Below are the code and all the weights of a small trained network. Each question names an input and a class and asks about switching units off, where a switched-off unit gives its printed mean instead of its output.

import numpy as np


def w(rows, s, z=0):
    codes = np.array(rows[::2]) - 128.0
    scale = np.full(codes.shape[1], s)
    scale[-1] = z or s
    return codes * scale


def norm(h):
    return h / np.sqrt((h * h).mean(-1, keepdims=True) + 1e-5)


def f(y):
    return y / 2 * (1 + np.tanh(0.7978845608 * (y + 0.044715 * y**3)))


def log_softmax(a):
    a = a - a.max(-1, keepdims=True)
    return a - np.log(np.exp(a).sum(-1, keepdims=True))


def net(x, mask):
    res = np.array(x, float).reshape(1, 8) / 4 @ E
    u = 0
    for l in range(2):
        y = f(norm(res) @ A[l][:, :-1].T + A[l][:, -1])
        res = res + np.where(mask[u : u + 13], y, B[l][:, -1]) @ B[l][:, :-1]
        u += 13
    return log_softmax(norm(res)[-1] @ U[:, :-1].T + U[:, -1])


A, B = {}, {}
E = w([
[132,128,127,129,127],'x0',
[76,224,3,54,218],'x1',
[127,127,127,130,128],'x2',
[110,54,49,87,55],'x3',
[24,1,224,18,223],'x4',
[180,175,162,39,101],'x5',
[128,127,129,128,126],'x6',
[3,185,158,125,61],'x7',
],0.0082)
A[0] = w([
[93,109,118,214,161,123],'L0N0',
[122,140,57,158,144,183],'L0N1',
[163,180,143,89,115,126],'L0N2',
[134,196,197,153,225,49],'L0N3',
[177,172,174,3,117,88],'L0N4',
[132,54,52,73,88,62],'L0N5',
[133,83,107,124,177,153],'L0N6',
[141,84,145,135,107,59],'L0N7',
[42,168,115,100,122,143],'L0N8',
[97,162,58,73,196,2],'L0N9',
[69,79,78,205,204,78],'L0N10',
[177,109,84,100,201,108],'L0N11',
[103,84,67,81,71,66],'L0N12',
],0.015,0.0076)
B[0] = w([
[114,85,56,70,62,193],'L0N0',
[168,190,127,100,85,254],'L0N1',
[126,109,87,115,67,175],'L0N2',
[71,150,66,252,163,201],'L0N3',
[104,41,3,84,94,219],'L0N4',
[99,140,78,219,184,199],'L0N5',
[165,113,144,98,176,205],'L0N6',
[165,137,176,128,123,136],'L0N7',
[126,202,187,88,100,236],'L0N8',
[157,254,128,76,155,204],'L0N9',
[106,55,24,84,84,217],'L0N10',
[206,162,199,88,152,209],'L0N11',
[66,137,84,209,149,183],'L0N12',
],0.025,0.0055)
A[1] = w([
[43,132,104,101,56,114],'L1N0',
[124,57,163,194,104,79],'L1N1',
[141,56,251,158,61,62],'L1N2',
[172,49,115,153,97,120],'L1N3',
[71,154,92,215,175,1],'L1N4',
[73,59,187,69,178,103],'L1N5',
[197,181,141,127,49,123],'L1N6',
[97,67,122,117,133,86],'L1N7',
[114,73,142,160,106,83],'L1N8',
[53,130,148,48,251,106],'L1N9',
[244,107,88,108,196,158],'L1N10',
[98,153,76,235,185,76],'L1N11',
[59,183,218,109,100,52],'L1N12',
],0.016,0.0049)
B[1] = w([
[88,72,197,101,202,255],'L1N0',
[112,234,128,120,113,167],'L1N1',
[150,249,112,47,158,168],'L1N2',
[117,186,107,51,165,205],'L1N3',
[147,156,73,191,225,188],'L1N4',
[201,79,79,239,76,164],'L1N5',
[174,52,101,185,146,250],'L1N6',
[166,130,96,139,86,160],'L1N7',
[122,201,117,124,86,152],'L1N8',
[231,114,67,240,27,195],'L1N9',
[3,113,242,122,120,247],'L1N10',
[61,128,132,165,193,223],'L1N11',
[152,72,225,139,168,161],'L1N12',
],0.025,0.0077)
U = w([
[127,127,129,122,127,248],'0',
[56,172,98,214,152,88],'1',
[167,243,123,74,92,78],'2',
[203,73,97,190,58,79],'3',
[74,81,71,51,96,98],'4',
[109,99,247,112,155,93],'5',
[123,126,126,117,133,185],'6',
],0.015,0.014)

Each question gives the input, the list of numbers given to net, and the class t.
The units are the neurons (one row each of A and B). Each row of codes is followed by its name. A weight is (code - 128) times the scale printed after its matrix; where a second scale follows, it is the last column's (A, B and U).
mask holds one flag per neuron, layer by layer. A switched-off neuron (its flag False) gives its mean, the last column of its row in B, instead of its output. The means were averaged over made-up inputs and are rounded, as every weight is.
A unit's drop is (log p(t) with every unit on - log p(t) with that unit switched off) / (log p(t) with every unit on - log p(t) with every unit switched off).
The circuit of an input: a set's keep is (log p(t) with only the set's units on - log p(t) with every unit switched off) / (log p(t) with every unit on - log p(t) with every unit switched off). Starting from the 12 units with the biggest drops (on a tie, the unit counted first), units are removed one at a time, each time the one whose removal leaves the highest keep (on an exact tie, the one counted first), for as long as the keep stays at least 0.8.
circuit, biggest first: the units of the circuit, biggest drop first
top k neurons: the k neurons with the biggest drops, biggest first
k most important neurons of layer l: the k neurons of layer l with the biggest drops, biggest first
input [-6,-7,4,8,2,2,8,7], class 1: circuit, biggest first => [L0N12]
input [-1,-3,-7,-7,-3,7,5,8], class 5: 3 most important neurons of layer 0 => [L0N5 L0N12 L0N10]
input [-6,4,7,7,-8,7,-3,0], class 3: circuit, biggest first => [L1N6 L1N3]
input [4,5,5,4,5,-5,5,-8], class 5: circuit, biggest first => [L1N10 L0N11]
input [-4,-5,-4,1,8,0,-3,8], class 3: 2 most important neurons of layer 0 => [L0N1 L0N2]
input [1,2,-4,2,-7,6,5,4], class 3: circuit, biggest first => [L1N6 L1N11]
input [0,-8,7,-4,-8,-6,4,-7], class 2: 2 most important neurons of layer 0 => [L0N9 L0N3]
input [1,3,-6,-1,-7,-4,-5,-6], class 3: top 3 neurons => [L0N1 L1N6 L1N0]
input [-3,8,-7,3,7,4,3,3], class 2: top 4 neurons => [L0N9 L0N8 L1N6 L1N9]
input [-4,-3,-3,3,7,4,4,-7], class 3: top 3 neurons => [L1N5 L1N9 L0N1]
input [1,1,-1,-7,-4,8,-6,2], class 4: top 4 neurons => [L0N4 L0N2 L0N5 L0N12]
input [7,7,3,-7,-2,-3,-5,8], class 5: top 3 neurons => [L0N8 L1N12 L0N5]
input [2,-6,2,-6,6,4,-6,-1], class 1: 2 most important neurons of layer 0 => [L0N3 L0N8]
input [-7,-5,-7,8,-8,5,5,-2], class 1: 4 most important neurons of layer 0 => [L0N8 L0N11 L0N5 L0N0]
input [8,-1,7,-4,-6,0,-8,-8], class 5: circuit, biggest first => [L1N10]
input [-2,-8,-4,-1,-7,-6,-2,5], class 2: 3 most important neurons of layer 0 => [L0N9 L0N8 L0N10]
input [-6,3,7,5,6,-1,-8,-8], class 5: 2 most important neurons of layer 1 => [L1N10 L1N6]
input [-1,1,5,-4,-8,-2,-7,-5], class 3: top 3 neurons => [L1N6 L0N1 L1N0]
input [4,3,-3,-8,-5,8,2,-5], class 1: top 2 neurons => [L0N3 L0N0]
input [3,-8,3,8,5,1,0,1], class 1: 4 most important neurons of layer 0 => [L0N5 L0N12 L0N11 L0N1]
input [-8,-4,-5,-7,0,-4,5,8], class 5: circuit, biggest first => [L1N12]
